Here is a tiny trained network, its code and every weight. The questions are about switching its units off for an input and a class, where a switched-off unit gives its printed mean instead of its output.

import numpy as np


def w(rows, s, z=0):
    codes = np.array(rows[::2]) - 128.0
    scale = np.full(codes.shape[1], s)
    scale[-1] = z or s
    return codes * scale


def f(y):
    return np.maximum(y, 0)


def log_softmax(a):
    a = a - a.max(-1, keepdims=True)
    return a - np.log(np.exp(a).sum(-1, keepdims=True))


def net(x, mask):
    res = np.array(x, float).reshape(1, 7) / 4 @ E
    y = f(res @ A[0][:, :-1].T + A[0][:, -1])
    res = res + np.where(mask, y, B[0][:, -1]) @ B[0][:, :-1]
    return log_softmax(res[-1] @ U[:, :-1].T + U[:, -1])


A, B = {}, {}
E = w([
[131,74,44,61,161,143],'x0',
[128,195,104,73,96,167],'x1',
[254,85,126,154,116,165],'x2',
[149,168,94,152,110,80],'x3',
[153,151,187,154,109,141],'x4',
[180,119,52,160,54,123],'x5',
[71,124,150,228,89,176],'x6',
],0.0086)
A[0] = w([
[166,96,78,42,118,147,174],'neuron 0',
[151,63,146,150,89,164,208],'neuron 1',
[197,185,118,115,121,2,138],'neuron 2',
[162,56,111,44,163,117,193],'neuron 3',
[168,121,149,198,116,162,124],'neuron 4',
[185,192,190,144,130,148,220],'neuron 5',
[20,170,109,134,176,171,92],'neuron 6',
[70,49,226,115,166,136,6],'neuron 7',
[174,100,70,36,210,122,60],'neuron 8',
[113,153,184,189,31,135,124],'neuron 9',
[245,124,129,101,107,186,175],'neuron 10',
[46,102,112,96,150,71,207],'neuron 11',
[178,80,159,79,105,138,104],'neuron 12',
[110,124,114,133,134,56,37],'neuron 13',
[163,127,77,147,194,16,52],'neuron 14',
[134,71,196,131,63,121,109],'neuron 15',
[82,86,168,211,53,142,115],'neuron 16',
[158,85,205,157,59,124,84],'neuron 17',
],0.0092,0.0024)
B[0] = w([
[118,132,110,107,117,10,237],'neuron 0',
[133,137,101,122,122,93,207],'neuron 1',
[68,115,107,128,71,153,227],'neuron 2',
[126,140,111,122,141,58,246],'neuron 3',
[131,152,126,128,125,86,205],'neuron 4',
[145,107,115,133,131,74,220],'neuron 5',
[73,117,163,135,102,175,224],'neuron 6',
[124,149,142,107,109,179,214],'neuron 7',
[112,171,59,61,156,119,254],'neuron 8',
[114,164,128,98,133,89,241],'neuron 9',
[135,149,103,111,115,150,251],'neuron 10',
[94,64,135,131,92,171,232],'neuron 11',
[136,155,129,144,131,88,182],'neuron 12',
[136,137,141,131,112,165,159],'neuron 13',
[124,110,145,169,90,138,204],'neuron 14',
[141,161,138,115,121,85,176],'neuron 15',
[112,134,113,133,153,107,242],'neuron 16',
[156,125,135,100,154,54,196],'neuron 17',
],0.013,0.0068)
U = w([
[71,140,151,155,141,171,47],'0',
[120,43,148,197,73,119,245],'1',
[114,250,2,78,176,68,171],'2',
[197,146,227,196,202,43,3],'3',
],0.0089,0.0058)

Each question gives the input, the list of numbers given to net, and the class t.
The units are the neurons (one row each of A and B). Each row of codes is followed by its name. A weight is (code - 128) times the scale printed after its matrix; where a second scale follows, it is the last column's (A, B and U).
mask holds one flag per neuron, in row order. A switched-off neuron (its flag False) gives its mean, the last column of its row in B, instead of its output. The means were averaged over made-up inputs and are rounded, as every weight is.
A unit's drop is (log p(t) with every unit on - log p(t) with that unit switched off) / (log p(t) with every unit on - log p(t) with every unit switched off).
The circuit of an input: a set's keep is (log p(t) with only the set's units on - log p(t) with every unit switched off) / (log p(t) with every unit on - log p(t) with every unit switched off). Starting from the 12 units with the biggest drops (on a tie, the unit counted first), units are removed one at a time, each time the one whose removal leaves the highest keep (on an exact tie, the one counted first), for as long as the keep stays at least 0.8.
units of the circuit, in order: the units of the circuit, biggest drop first
most important unit: the unit with the biggest drop
top k neurons: the k neurons with the biggest drops, biggest first
drop of u: that unit's drop, to one decimal
input [-8,6,-8,-4,-2,6,4], class 0: units of the circuit, in order : [neuron 6; neuron 0]
input [1,-7,1,5,-7,7,5], class 1: top 2 neurons : [neuron 8; neuron 14]
input [-2,6,-8,1,-5,2,-5], class 0: most important unit : neuron 11
input [-6,3,1,8,3,0,-4], class 1: units of the circuit, in order : [neuron 8; neuron 2]
input [-2,-6,1,5,0,8,-2], class 1: units of the circuit, in order : [neuron 8; neuron 14]
input [-2,-3,7,7,-2,-6,5], class 3: top 2 neurons : [neuron 8; neuron 2]
input [1,5,3,3,0,-7,2], class 0: units of the circuit, in order : [neuron 8; neuron 0; neuron 3]
input [-8,-8,2,-6,-5,7,-6], class 3: top 3 neurons : [neuron 8; neuron 17; neuron 11]
input [0,1,6,-6,3,-2,8], class 2: top 2 neurons : [neuron 1; neuron 9]
input [-1,-1,8,-8,-1,-4,7], class 2: units of the circuit, in order : [neuron 1; neuron 11]
input [-4,-1,3,8,4,-5,6], class 3: top 2 neurons : [neuron 8; neuron 10]
input [-7,-8,-6,-2,6,6,8], class 2: top 2 neurons : [neuron 9; neuron 16]
input [4,-2,8,-4,3,1,4], class 2: top 2 neurons : [neuron 10; neuron 1]
input [-1,-2,8,6,5,-4,7], class 3: units of the circuit, in order : [neuron 17]
input [-6,-6,-5,0,8,-1,0], class 3: drop of neuron 8 : 0.9
input [-7,-2,2,4,1,-8,-8], class 1: drop of neuron 2 : 0.4
input [-4,-8,4,-4,-2,0,6], class 2: drop of neuron 9 : 0.5
